Here is a tiny trained network, its code and every weight. The questions are about switching its units off for an input and a class, where a switched-off unit gives its printed mean instead of its output.

import numpy as np


def w(rows, s, z=0):
    codes = np.array(rows[::2]) - 128.0
    scale = np.full(codes.shape[1], s)
    scale[-1] = z or s
    return codes * scale


def f(y):
    return y / 2 * (1 + np.tanh(0.7978845608 * (y + 0.044715 * y**3)))


def log_softmax(a):
    a = a - a.max(-1, keepdims=True)
    return a - np.log(np.exp(a).sum(-1, keepdims=True))


def net(x, mask):
    res = np.array(x, float).reshape(1, 7) / 4 @ E
    y = f(res @ A[0][:, :-1].T + A[0][:, -1])
    res = res + np.where(mask, y, B[0][:, -1]) @ B[0][:, :-1]
    return log_softmax(res[-1] @ U[:, :-1].T + U[:, -1])


A, B = {}, {}
E = w([
[175,130,160,145,99,87,92,145,127],'x0',
[173,82,17,148,121,137,91,113,152],'x1',
[135,151,229,115,158,165,193,76,131],'x2',
[118,141,189,39,152,112,92,141,38],'x3',
[191,156,158,95,154,97,163,254,187],'x4',
[97,145,103,132,71,120,105,199,130],'x5',
[155,128,160,93,190,115,75,116,117],'x6',
],0.0097)
A[0] = w([
[135,151,115,120,138,119,125,96,93,169],'N0',
[99,124,162,88,142,127,127,100,125,165],'N1',
[144,136,139,178,113,155,125,97,188,249],'N2',
[110,116,54,151,123,116,105,113,110,221],'N3',
[133,123,159,177,134,153,134,113,158,167],'N4',
[120,134,151,85,141,121,169,129,105,129],'N5',
[122,157,60,140,95,128,128,155,124,178],'N6',
[147,129,84,120,122,137,82,80,89,196],'N7',
[122,115,147,137,131,134,161,114,167,198],'N8',
[102,150,191,95,138,114,158,134,108,201],'N9',
[170,108,143,94,167,101,136,253,151,171],'N10',
[118,150,165,113,116,159,125,129,130,136],'N11',
[84,126,236,64,125,145,172,168,62,144],'N12',
[169,153,118,101,126,125,137,191,139,162],'N13',
[153,173,108,129,123,101,150,138,116,3],'N14',
[80,127,25,175,80,132,110,199,154,138],'N15',
[145,124,87,109,133,124,84,65,75,122],'N16',
[122,147,151,181,147,139,152,102,159,50],'N17',
[123,109,70,155,104,127,136,177,116,204],'N18',
[141,136,165,115,142,135,116,211,160,230],'N19',
[141,125,88,185,117,116,127,159,103,171],'N20',
[160,121,137,119,132,126,136,201,134,115],'N21',
],0.014,0.002)
B[0] = w([
[144,97,120,126,173,127,96,145,140,157],'N0',
[132,81,130,108,106,166,107,134,128,176],'N1',
[103,150,173,166,119,176,204,112,124,178],'N2',
[121,73,92,175,127,108,107,151,136,201],'N3',
[173,116,135,134,171,157,166,124,172,153],'N4',
[122,137,151,112,84,161,94,145,116,169],'N5',
[87,125,146,153,158,103,143,207,150,187],'N6',
[115,69,113,156,155,107,95,103,124,197],'N7',
[136,162,139,140,137,147,159,93,129,152],'N8',
[120,128,125,72,110,176,115,146,103,201],'N9',
[158,200,172,129,120,12,117,69,111,231],'N10',
[105,161,118,90,178,139,153,138,112,154],'N11',
[135,122,110,5,144,189,102,188,113,253],'N12',
[136,161,149,115,119,48,127,104,131,184],'N13',
[142,143,118,123,168,117,99,135,152,133],'N14',
[123,114,49,153,110,128,181,251,143,247],'N15',
[95,85,117,146,127,109,65,72,115,204],'N16',
[139,129,155,145,97,172,168,86,145,154],'N17',
[107,122,90,155,68,117,145,164,116,192],'N18',
[179,163,143,111,112,70,85,104,122,198],'N19',
[113,142,91,114,130,130,144,167,125,173],'N20',
[120,173,159,134,130,61,110,105,121,178],'N21',
],0.019,0.015)
U = w([
[112,158,151,141,172,175,185,73,206,105],'0',
[53,55,83,147,210,113,42,59,127,141],'1',
[62,149,47,165,121,74,143,224,182,74],'2',
[156,235,154,92,140,13,98,124,142,254],'3',
[99,161,140,2,161,179,63,173,81,55],'4',
],0.0071,0.00098)

Each question gives the input, the list of numbers given to net, and the class t.
The units are the neurons (one row each of A and B). Each row of codes is followed by its name. A weight is (code - 128) times the scale printed after its matrix; where a second scale follows, it is the last column's (A, B and U).
mask holds one flag per neuron, in row order. A switched-off neuron (its flag False) gives its mean, the last column of its row in B, instead of its output. The means were averaged over made-up inputs and are rounded, as every weight is.
A unit's drop is (log p(t) with every unit on - log p(t) with that unit switched off) / (log p(t) with every unit on - log p(t) with every unit switched off).
The circuit of an input: a set's keep is (log p(t) with only the set's units on - log p(t) with every unit switched off) / (log p(t) with every unit on - log p(t) with every unit switched off). Starting from the 12 units with the biggest drops (on a tie, the unit counted first), units are removed one at a time, each time the one whose removal leaves the highest keep (on an exact tie, the one counted first), for as long as the keep stays at least 0.8.
circuit, biggest first: the units of the circuit, biggest drop first
unit that matters most: the unit with the biggest drop
top k neurons: the k neurons with the biggest drops, biggest first
drop of u: that unit's drop, to one decimal
input [7,-5,-7,4,2,4,-5], class 3: circuit, biggest first -> N10
input [2,0,7,-6,2,5,-8], class 0: circuit, biggest first -> N2; N17
input [5,6,-5,3,-8,1,0], class 1: top 2 neurons -> N16; N7
input [-2,7,7,-5,-8,-8,-5], class 0: top 4 neurons -> N2; N17; N4; N8
input [7,-8,-3,-7,0,1,0], class 3: top 2 neurons -> N3; N19
input [6,-3,0,2,0,3,0], class 4: top 2 neurons -> N12; N9
input [7,-5,4,-3,-6,-3,1], class 0: top 3 neurons -> N17; N4; N2
input [0,-8,4,-4,4,4,-4], class 3: top 2 neurons -> N10; N19
input [-5,-7,-6,-4,1,-2,5], class 3: top 2 neurons -> N12; N15
input [-6,-6,7,-7,-8,3,8], class 0: drop of N4 -> 0.1
input [-1,-8,7,-1,8,-6,-1], class 4: drop of N12 -> 5.0
input [-3,3,-6,7,-3,5,6], class 1: drop of N16 -> 0.2
input [6,-4,-8,-1,1,-7,-1], class 3: drop of N15 -> 0.6
input [-4,5,-5,3,7,-7,-4], class 3: unit that matters most -> N10
